[  91  173  -19  148   81  221  -32   -2  242   28  301 -156  -86 -105
  148   -1  -47 -149   17   91  126   10   59   91 -127  133   15  162
  -11 -222  112  151   71  -43  -77]	Z_734
[ -18  133   -8 -105  311  274 -291  188  -60   88  335  -75  221   59
  133  -28   12  101  -17  -56  -43   55  192   16   49   54  -23   75
  127 -123  -70  207  203   10 -219]	Z_629
[ -89   44   24   62  110  213   33  -23   52   75   54 -130 -236  -25
   22   18  -74  287  -36   46   40   88  179  -16  110  -38  100   62
   91   -3  -81  -17 -127 -202    1]	Z_146
[-389  382  132  136  177  222 -248  488 -338 -293  124  -40  456   44
  150  -74  -45  -73 -289 -403 -313  -29   16 -154  570  -10 -140  224
  113 -129 -337 -134  400  331  324]	Z_671
[ -89  262  176  488   39  235  237  503   -7 -327   92 -225   84    8
  394  -68  282 -234 -254 -135 -131  -78 -122  -21  256  189 -185  330
   -2 -444  188   41  -65  469  102]	Z_290
[-225   74  353  111  -24  -68  144 -478   64 -214  -20 -210   77   -9
 -357  119 -210  169 -232 -567  -79  142 -144  -97  652  256  422  232
  114  207  190 -298 -223   35  421]	Z_995
[ 117  159  -51   16  -37  -59 -214  260   44 -152  100  -97  404  -11
  -68  170  153   10 -394 -395 -115 -106  101  196  300  185  140  133
  -44  -47 -108  -62  212  -31 -113]	Z_505
[ 240  229   38  238  -16 -157   69  458   64 -227 -133  -64  107   33
  137   34  148 -101  -79 -146  -33   -6   -3  123  144   53   96   73
 -229 -208  -20    5  207  302 -100]	Z_505
[  31  430  141  338 -160  250  -88  266  -14 -187  108  -44  154 -106
   21  137   44  -37  -47 -567 -117 -141  154  208  271  104 -255  126
   87 -184 -246 -285  312  120  194]	Z_671
[-141  288  100 -121  168  163  -59   69 -199 -229 -145    4   24  197
   -2  -57  239 -179 -273   77  -43  -95   28   10  302 -249  -23    3
  144  -50 -213 -117  340   54  278]	Z_665
[-276  160  120   90  140  205  -17  249   48   -4  278  -85  108  -81
  128   37 -277   42 -205 -326   28  -91  210  -13   92   31   14  152
   18 -256  -36   63  -78   -3 -145]	Z_435
[ 151  458  136  296   97  193 -115  468 -172 -362  -45   35  -49   77
  354 -132  293  -43 -314  121 -153 -270  -62  -14  360 -168 -218  349
  221 -231    9 -116  113  264   67]	Z_629
[ -11  -61 -235  132  -30   80  166  218  460 -310  133 -163  135 -240
   10  150  177 -267 -411 -351  -62  159  103  234 -223   15   27  -89
 -346  -47   78  -91  311  -46 -120]	Z_65
[   6  -23  114  143  154  131  -60   36   36  -34  227 -135   78  207
  141   28   99  131  -53  -43  -83   81   82  -71  136  264  -10  285
  233   50  -54   41  103   46  -96]	Z_190
[-138  -96  -49 -145 -266  -89  -36  -39 -118  139   86   -9  354 -247
 -103  -62 -278 -321   33 -353  123  -15   76 -127   -3  -97  142 -137
 -176   55   88  226  100  -81   27]	Z_629
[ 137  441  139   27  -57  318  -53  130  334   -7  241  -94   99 -243
 -156   37 -100 -271   83 -308  271  -99  114  112   62   11  -58    3
 -118 -410    8  127   18  -78   65]	Z_6
[-175   96  138  139 -141  -35  213  105  285 -405 -141  -12   24 -314
  -78  -99  249    5 -426 -322  -94   94  -97   82  429 -245  -60  -68
 -235   41  110 -139   26   48  137]	Z_671
[  22  196   70  -40  107  358 -158    5   85  -79   68  -10  117  132
   10   17   41   30  186 -276    2   47  124   52   13   10 -110  144
   52  -25 -271   37  137  -71 -147]	Z_6
[-211   29   75 -503  -39  101  136 -365   61  264   -9  -53   21  -90
 -239   26 -281 -114  123  -81  219  -97  148  -91   66 -254  256   78
  -26  -29  186  142 -465 -270  145]	Z_995
[-308   81  188  253  -31   17  554 -264  283 -336 -280 -179 -174 -185
 -194  -24   -2 -246 -174  -64   16  100 -164  105  225   20   57 -187
 -453   76  195 -215   46  105  331]	Z_629
[-205  -30  -67  187 -140 -127   58  272  -55 -244   37 -211  291  -21
  274  -13   60    7 -464 -343 -186  -61   46  111  505  177  -22  100
  -55   54 -187 -259  225  129  117]	Z_475
[-448   61  -78  465   58  224   23  262 -199 -162  495 -200  182  -64
  167 -127  178   -7 -276   14 -124   71  143 -277   26  -39 -169  251
  220 -196   58  145  290   50  117]	Z_290
[  72  105   73 -165   73   78   29   28  211  -78   50 -143   -4   48
   23  -51  232 -157 -122  215  119   40  169  -21   17 -109   38 -122
   42  -56   15  111  171   60   27]	Z_190
[ -42  -92    7  -35 -123   36 -182  172  345  161  428  -93  339   62
  140  125  -80  -24 -248 -149   58 -132  269  -42  109  272  162  234
  167   -7  -39   51   89 -235 -206]	Z_146
[-262   73    3  340 -115 -172   65  276 -167 -218  123  -44  150   54
   13   47   19  132 -310  -88 -278  -66   36  -36  448   -2  187  384
   59   47 -146 -249  -27   39  121]	Z_665
[-315  157  141  256  131  122   86   42   67 -104  214 -107   -1  -79
  -62  -38 -272  153   11 -213 -108   83  120   -8  118  119   53  190
 -119  -16   97    7   88   80  -11]	Z_629
[ -10  269   37    3   52  331 -301   43   74  -25  304  -27    2  -35
  219  -49  -59 -185   84  -91   35 -124   87   23  113  -36 -167   41
  140 -149  -95   39  213  -21   -7]	Z_475
[ 112  454  108  -16  -26  178  -21   -9  274 -243 -144 -246  258  -23
  185  124   59 -345  209 -410   72  -22 -224  299  103  190    1 -108
 -206 -317 -188   13  370  286   -3]	Z_629
[  20  352  102  134    1  201   48  315 -155  -52 -203   75   48  -84
  102   26 -123 -143  161 -228   69  -78   99  106   36 -129 -155  -66
 -215 -274 -276  -66   15  144  -11]	Z_665
[ -16  175  -56   38   -5  176  -76   53  -85  106   48   40 -180 -195
  170 -100  -87  115   23  364  -19 -119   39   28  181 -176  -56  199
  -51   25    7   37 -242 -117   60]	Z_995
[-113  262    7  286 -111  216   46  317  129 -168  359 -145  407 -225
   70  -37  153 -128 -315 -297    1 -152  111   58  252   40 -158  189
  -18 -242  -20   62  263    5  114]	Z_6
[-340  179  -75  179  185  172   83  350 -310 -144  404 -188  200  -19
  301  -94  -90 -175 -146  146 -107 -235  -32 -103  -57 -119 -367  166
   63 -320  -25  183   87  187  -44]	Z_505
[-242  538  -17  -44   70  276 -161  198 -127 -191  258   41  304   -2
   32  -10   60  -83  195 -282  -43 -129  -25  -69  -61 -336 -446    3
   32 -433  -12   45  227  104  -53]	Z_290
[ -66  -49   43  278   39   85 -175   94   -2 -134  141 -227   90  -57
   95  253   63  129 -440 -588 -325  220   47  -40  639  411  262  341
   36  186 -446 -243 -195 -188   80]	Z_665
[ 166  382  189  179  -53   82  141    8  129 -171 -460 -142   68 -263
 -154   97   28  -13   70 -366   47   72 -111  201  356   78   24   60
 -288 -147 -128 -147  -35  104  164]	Z_671
[-275   59 -134  411  203   23  140  -44   55 -394  229 -323  123  -60
  155   14   52 -109 -269 -209 -139  196  -61   69 -205  158   96 -123
  -80  -39  200 -268  785  217  242]	Z_629
[ -91  455  -68  223 -146  149  -85  344  -39  -87  376   -5  379 -125
  148   43   29  -24  -40 -360  -90 -193  146  185  -38 -141 -161  253
  -39 -347   93   46  325  -23 -257]	Z_65
[  20  -35  137  -16   29  117 -134   87  113  113  243   52  -16  165
  118  -35  -22  187   70   41  -53   62   89 -134  -14  155  -99  119
  269   11  -53  117  -96   79 -148]	Z_995
[-244  265   79  286 -129  -46  184  130   28 -285  381 -172  340  -51
 -173   46 -120  221 -287 -640 -126 -138   30  204  -38   85  143  249
   61 -141  138 -149  384  -53   50]	Z_665
[-143  481  149  -33  304   16 -160   77 -315 -278 -168   41  147  -93
  -59 -114 -125  -59 -165 -163 -187  -77 -174  -73  365 -258   94   96
  -60 -126 -178  -69  108  170  182]	Z_995
[-351   25   36  333  -66   58  325   15   70 -166  326 -233 -152    7
   14  -99   89   72 -209   45   18   76   42  -95  -23  -63   91  317
  156 -206  390   -9  -42  -28  161]	Z_146
[ -38   18 -134  560 -268  -35  169  654 -174  -60  135   10  224  -38
  276  -45  195   41 -269  234 -138 -189  199  -23  398   74  -62  481
 -192   35   74  -68  -20   83   88]	Z_505
[ -37   91 -150  166   63  320 -246   41  127 -145  451 -168  146 -242
  272  -99  217 -181 -267   73  -16 -128  115   25  162   -7 -208   31
   34   10  -89  173  335 -128  -65]	Z_734
[ 121  203  160 -128  -52 -115 -203  232 -207  -47  -15   66  378  134
  -69  220    8   18  -90 -443 -190 -224  132  201  153   81  -45   45
   50   19 -290 -135  131   94 -212]	Z_435
[-139  259  -24    7    6  198  110    2   30    6  192 -205   68 -169
   13  -94 -122  -87 -150  -60  138  -86  203   53  -50 -148   74  107
  -27 -204   87  140  151 -158   39]	Z_734
[-214   60  209  412 -133  110  306  177   50  -67  218 -166    8  204
  -84   -8 -140  266   78 -212   15   91  205  -95    0  228  103  295
  120  -74  120   -5   40  117   36]	Z_146
[-143  114 -414  468 -136  173  190  410  148 -121  265 -227   85 -487
  457  -79  110 -452 -158   77   21   51   96  189 -236  -50  -76   86
 -508 -356  127  151  246  107   60]	Z_505
[-149 -151 -118 -109   55   27 -249  -37   48   47  277  190  418  -72
 -123  -76  -16   82 -170 -370 -108  110  123  -51  -90   55   11 -142
  -36  218    2  -11  413 -149  -23]	Z_995
[-214   75   68 -288  212  232 -122 -108 -163   47  150 -260  262   14
   33   81 -125 -100 -311 -263  -66   36  105   37  399  101   58   74
   53   44 -244 -192  -76 -210  177]	Z_6
[  99  105   76 -222  146  275 -265 -188  143   20  145  -43  103 -121
  -53   -6   -2   75  -32 -218   97  117   53   82   44  -11    9  -95
  139   -1  -51   43   62 -137  -28]	Z_65
[-218 -137 -148  473   75  185   24  227 -106   95  271  -88  -40 -215
  235 -106   96   30 -150  311    3  -10  214 -169  231  -69   38  280
   -1  -24  158  190   24 -122  -27]	Z_671
[  11  143  -17  -36   94  273 -238  289   92  -76  193  120  460  100
   30   14  183   14 -307 -140  -62  -29  127  -42  266   72 -126  -36
  116   22 -250  -53  353    6   71]	Z_475
[ -61  198   46  -76   -9  130  -27   56   32 -255  -17 -177   61  107
   82  121   58 -176 -136 -157 -133 -121  -47  127  270   30  -99   97
   23   -8 -278 -188   36   39   61]	Z_475
[ 188 -124  -81   24 -120 -256  129  291  135 -115  -14 -198  117  -94
  177    4   35  -32 -203 -164  -75  -64  -70  127   35  216   97  187
 -273   59   79  -13  -59  -15 -126]	Z_190
[-158 -592 -126  149 -206 -373  160  -54  -44  188   40  -69  107  -76
 -180  115 -139  275 -318 -260 -225  242  307 -137  377  194  619  279
 -177  643  186 -220 -157 -322  112]	Z_671
[ 356  122  152 -328 -226 -374 -216 -130  253 -148  -41  258  326 -201
 -312  -28   57 -191   34 -349  186 -105 -354   70 -229  -65  105 -160
 -120 -119  249  275  -85  101 -148]	Z_290
[-118  119  167  259  -23  166  106  177 -101  -28   70 -185  -29   75
   49  -20 -111  257    7 -100 -125   38  235  -32  174   60   19  278
   73   65 -114  -95  -36  -62  -59]	Z_505
[-111 -152 -284  -24   96  286 -189 -140   11  183  183   64  -28 -358
  -19 -123   89  147 -130   54  -16   51   80  -55  338 -132 -174   53
 -111  143  -53   28 -281 -493   93]	Z_505
[-116  123 -209    5    1   50 -190   53   -9  -67  345  -52  249  -99
  156  -95  159  -25 -290  212  -21 -177   24  -71  168 -155    7  125
  165  -56   58  141  239  -45  119]	Z_290
[ -22   15 -122  209  -89  238  -86  177  -79  120   62  120  139  -28
  137 -139  -17  -91   87  -43   98 -199  240  -74   85    7 -172 -116
  -67  -33 -171  104  213  -42  -48]	Z_6
[ -79  290  197   50  117  225    6  203   92 -281   61  -66  119  -42
 -123  -44   42  -67 -198 -290  -93   30   12  -38  212   -5  -77  118
   66 -211 -129  -42  -91  174  114]	Z_190
[-179 -203  152 -104   40  -94   76 -177   96   52  -87 -240 -235 -194
 -104  175 -284   18 -172 -293  -89  141  -83   14  592  186  332  211
 -174  187   30 -118 -578 -230   95]	Z_190
[-108 -138  -84  122 -442 -499  306 -218  129   58  203  -39  102 -320
 -210 -131  -20  112 -190  -55  129 -167 -153   53  -68  -51  278   95
 -122  -49  656  171 -128 -189   44]	Z_146
[-202  -52   77 -145   73  -23  147   31  148   57  -65  -51   41  121
 -127  142  -47  153   35 -144  -79  -64  151   15  316  -58  226   66
  -94   59  162   -5 -134  -60 -168]	Z_629
[ -19   67   23   59  109  243 -249  196  125   40  503   33  183  137
  -54  129   39   70   51 -251  -59   95  174 -107 -139  152 -124  164
  197  -96 -122  196  155  -46 -227]	Z_435
[-123  131   19 -119  211  195  -33  185 -165   52  157   61  140   -3
   37 -223  -99   26    2  105  -31  -31  119 -174 -148 -219  -98    3
   76 -126   36  216   32  107  -12]	Z_671
[   3   -9 -169  279 -262   41   85   32   81   73   25  -51   65  -14
  -35  110    6   43  100 -209   43 -132  105   37    5  113  -51  143
   -5 -117 -144    8  -48 -215 -194]	Z_146
[-216  -94  260 -130 -197  -86  131 -108  354 -218  231  -55  189   91
 -356  258  132  166 -204 -899  -65  200 -105  119  -49  214  130  -26
  140 -124  165  -45 -195  -13 -114]	Z_475
[ -57  296  -65  414 -164  275  107  278  141 -293  109 -163  -58  -59
  180   53  241 -163  -42 -262  -18  183  -49  -42  211  -17  -57  352
  -15 -339 -198 -131  -84   23  228]	Z_734
[-243  134  185  609   19  160   51  545  -91 -161  395 -158   78   98
  316   22  -83  315 -122 -384 -229    8  205  -46  260  230  -63  435
  144 -150   38  -76  139  194 -138]	Z_505
[  23  337  138  -67  125  253 -312  105   63 -169  218  -66   74   55
   79   49   86   70 -101 -191  -79   20   65   13  266   -2 -149   88
  237 -118 -277  -59   62   37  -27]	Z_629
[  12  -35  181   -5   -1 -102  286   49  151 -172 -402    5   48  -85
  -83  -20  110 -192 -319  -63   12 -127  -63  122  199  -55  134  -95
 -180   45  156  -21   55  158   79]	Z_290
[-472  234   72  406 -209   28  217   78  108 -343  372 -273  196   11
   13  143  -93 -224 -104 -524 -109    7   16   46  117  159   47  296
 -141 -163  121  -35  348  123   55]	Z_734
[ -76  325  179  271   37  324   22  492   82 -238  194   -7  337   87
   57  107    1  -91 -259 -484  -62 -197   73   56  272  250 -230  181
  -34 -226 -311  -85  160  106   40]	Z_146
[ -57  576  308   -8  193  226 -114  226 -251  -78  -43   19  213  -43
   10   44 -214   84  168 -367   13   86 -161  114  -13   -3   -1  192
  -19 -465  120  -25  -96  337   78]	Z_435
[ -39  315   65 -117   62  -93  -94  485 -110 -317  148  -36  342  190
  -24  158   59  -72 -121 -412 -253  -85 -110   15  158  -63  -20  406
  -26 -269 -130  166 -135  247 -274]	Z_290
[-139  -99    4  345 -146 -171  224  228  142 -261 -166 -113  151   -5
  -27  -14  114  182  -14 -353 -176  126   48   94  166  254 -121   53
 -128   47 -167 -328  224  254  151]	Z_65
[-392   94  171  178  -91  213  301  111  -96 -117  295 -188   61  214
    5  -36  -45  142 -101 -184  -78   73   76 -124   65  -17  -72  315
  299 -165  -32   17 -138   39   41]	Z_734
[-106  198  171 -157  112  194 -187   44   61    6   67  118  117   17
   10  -32 -110  -14  -81  -53  -13    7  125    4  161  -40  -17  -34
   48    9 -239  -29   54    1   15]	Z_190
[   6  211  247  153   58   36  -31  114 -108 -320 -210  116  133   32
 -265  142  -56   25 -189 -573 -127  -68   35  118  448  136   53  210
 -142  165 -370 -218   34   51  139]	Z_190
